Below are the code and all the weights of a small trained network. Each question names an input and a class and asks about switching units off, where a switched-off unit gives its printed mean instead of its output.

import numpy as np


def w(rows, s, z=0):
    codes = np.array(rows[::2]) - 128.0
    scale = np.full(codes.shape[1], s)
    scale[-1] = z or s
    return codes * scale


def norm(h):
    return h / np.sqrt((h * h).mean(-1, keepdims=True) + 1e-5)


def f(y):
    return np.maximum(y, 0)


def log_softmax(a):
    a = a - a.max(-1, keepdims=True)
    return a - np.log(np.exp(a).sum(-1, keepdims=True))


def net(x, mask):
    res = np.array(x, float).reshape(1, 3) / 4 @ E
    u = 0
    for l in range(4):
        y = f(norm(res) @ A[l][:, :-1].T + A[l][:, -1])
        res = res + np.where(mask[u : u + 5], y, B[l][:, -1]) @ B[l][:, :-1]
        u += 5
    return log_softmax(norm(res)[-1] @ U[:, :-1].T + U[:, -1])


A, B = {}, {}
E = w([
[37,183,38,166,113,145,47,236,111],'x0',
[63,47,139,207,200,175,208,146,43],'x1',
[116,41,224,128,155,187,111,244,172],'x2',
],0.011)
A[0] = w([
[31,193,72,137,112,124,88,128,116,3],'0.n0',
[156,100,215,142,160,151,183,132,154,88],'0.n1',
[11,115,75,184,162,126,144,158,58,121],'0.n2',
[170,191,77,120,121,120,73,138,131,130],'0.n3',
[136,176,97,118,120,112,2,197,162,141],'0.n4',
],0.014,0.003)
B[0] = w([
[247,153,35,111,76,128,92,155,56,208],'0.n0',
[155,41,56,86,83,42,114,127,99,206],'0.n1',
[26,167,159,106,47,179,215,145,63,250],'0.n2',
[108,60,213,198,228,143,150,136,203,201],'0.n3',
[79,139,104,58,61,144,47,148,129,240],'0.n4',
],0.012,0.014)
A[1] = w([
[129,125,97,103,135,133,46,191,148,2],'1.n0',
[113,156,154,93,102,135,27,126,218,108],'1.n1',
[84,172,57,149,128,147,2,224,149,53],'1.n2',
[219,62,149,157,174,110,139,86,103,219],'1.n3',
[141,152,109,127,116,145,165,114,72,161],'1.n4',
],0.02,0.0009)
B[1] = w([
[159,87,130,113,116,70,146,113,137,206],'1.n0',
[144,204,115,222,179,164,64,177,207,223],'1.n1',
[154,70,134,35,69,102,212,4,59,251],'1.n2',
[150,134,107,98,71,121,72,125,171,197],'1.n3',
[173,142,105,170,221,163,118,120,173,181],'1.n4',
],0.014,0.02)
A[2] = w([
[100,163,139,93,145,96,61,165,99,1],'2.n0',
[223,98,156,43,65,77,105,86,196,50],'2.n1',
[81,55,198,72,105,148,104,253,127,116],'2.n2',
[242,172,41,129,159,113,139,72,106,108],'2.n3',
[97,144,142,160,96,121,65,136,79,89],'2.n4',
],0.015,0.0019)
B[2] = w([
[175,108,130,160,99,178,172,107,157,129],'2.n0',
[158,24,206,114,63,115,119,44,49,252],'2.n1',
[128,192,72,98,102,119,53,227,185,156],'2.n2',
[162,146,119,170,118,84,10,165,155,186],'2.n3',
[221,130,142,130,135,120,168,148,142,132],'2.n4',
],0.013,0.027)
A[3] = w([
[63,78,164,133,128,155,117,253,162,120],'3.n0',
[179,169,117,174,180,114,144,115,156,76],'3.n1',
[110,110,83,96,119,93,158,141,70,182],'3.n2',
[156,91,99,75,117,64,123,103,152,162],'3.n3',
[81,165,145,153,184,115,176,61,144,6],'3.n4',
],0.024,0.0016)
B[3] = w([
[128,167,98,181,153,115,6,102,180,176],'3.n0',
[37,119,171,126,171,118,102,152,173,149],'3.n1',
[197,126,158,158,160,143,199,170,186,201],'3.n2',
[109,72,107,143,121,114,95,86,167,250],'3.n3',
[157,130,121,55,102,98,131,133,78,134],'3.n4',
],0.018,0.022)
U = w([
[191,31,142,114,48,63,82,26,142,173],'0',
[73,150,185,79,179,77,153,96,66,2],'1',
[161,163,102,140,92,175,253,161,87,102],'2',
[123,170,105,205,139,131,66,154,193,196],'3',
],0.012,0.005)

Each question gives the input, the list of numbers given to net, and the class t.
The units are the neurons (one row each of A and B). Each row of codes is followed by its name. A weight is (code - 128) times the scale printed after its matrix; where a second scale follows, it is the last column's (A, B and U).
mask holds one flag per neuron, layer by layer. A switched-off neuron (its flag False) gives its mean, the last column of its row in B, instead of its output. The means were averaged over made-up inputs and are rounded, as every weight is.
A unit's drop is (log p(t) with every unit on - log p(t) with that unit switched off) / (log p(t) with every unit on - log p(t) with every unit switched off).
The circuit of an input: a set's keep is (log p(t) with only the set's units on - log p(t) with every unit switched off) / (log p(t) with every unit on - log p(t) with every unit switched off). Starting from the 12 units with the biggest drops (on a tie, the unit counted first), units are removed one at a time, each time the one whose removal leaves the highest keep (on an exact tie, the one counted first), for as long as the keep stays at least 0.8.
units of the circuit, in order: the units of the circuit, biggest drop first
unit that matters most: the unit with the biggest drop
k most important neurons: the k neurons with the biggest drops, biggest first
drop of u: that unit's drop, to one decimal
input [4,3,-7], class 3: unit that matters most => 0.n0
input [-4,7,-6], class 3: 3 most important neurons => [1.n4 1.n2 2.n1]
input [5,3,8], class 3: 3 most important neurons => [0.n2 2.n1 0.n0]
input [-3,-6,2], class 3: units of the circuit, in order => [1.n1 0.n0 1.n2]
input [8,8,3], class 2: 4 most important neurons => [0.n3 1.n1 2.n3 0.n0]
input [0,1,0], class 3: 4 most important neurons => [1.n2 2.n1 0.n0 3.n0]
input [4,7,2], class 3: 2 most important neurons => [1.n2 0.n2]
input [5,1,-1], class 2: 2 most important neurons => [0.n2 2.n1]
input [-3,7,7], class 3: units of the circuit, in order => [1.n2 2.n1]
input [3,1,-6], class 3: 3 most important neurons => [0.n2 2.n1 0.n0]
input [-1,3,2], class 3: 2 most important neurons => [1.n2 2.n1]
input [6,6,-7], class 2: 2 most important neurons => [0.n2 1.n1]
input [5,1,-3], class 2: 2 most important neurons => [0.n2 2.n1]
input [1,6,3], class 3: 2 most important neurons => [1.n2 3.n0]
input [5,6,1], class 2: unit that matters most => 0.n3
input [7,2,-3], class 2: 2 most important neurons => [0.n2 2.n1]
input [5,5,-1], class 2: 2 most important neurons => [0.n2 0.n0]
input [3,5,-5], class 2: 2 most important neurons => [0.n2 1.n1]
input [1,8,6], class 3: drop of 1.n2 => 0.5
input [1,1,3], class 3: drop of 1.n2 => 1.0
input [5,4,0], class 2: drop of 2.n2 => 0.0
input [4,7,-1], class 2: drop of 0.n3 => 0.1
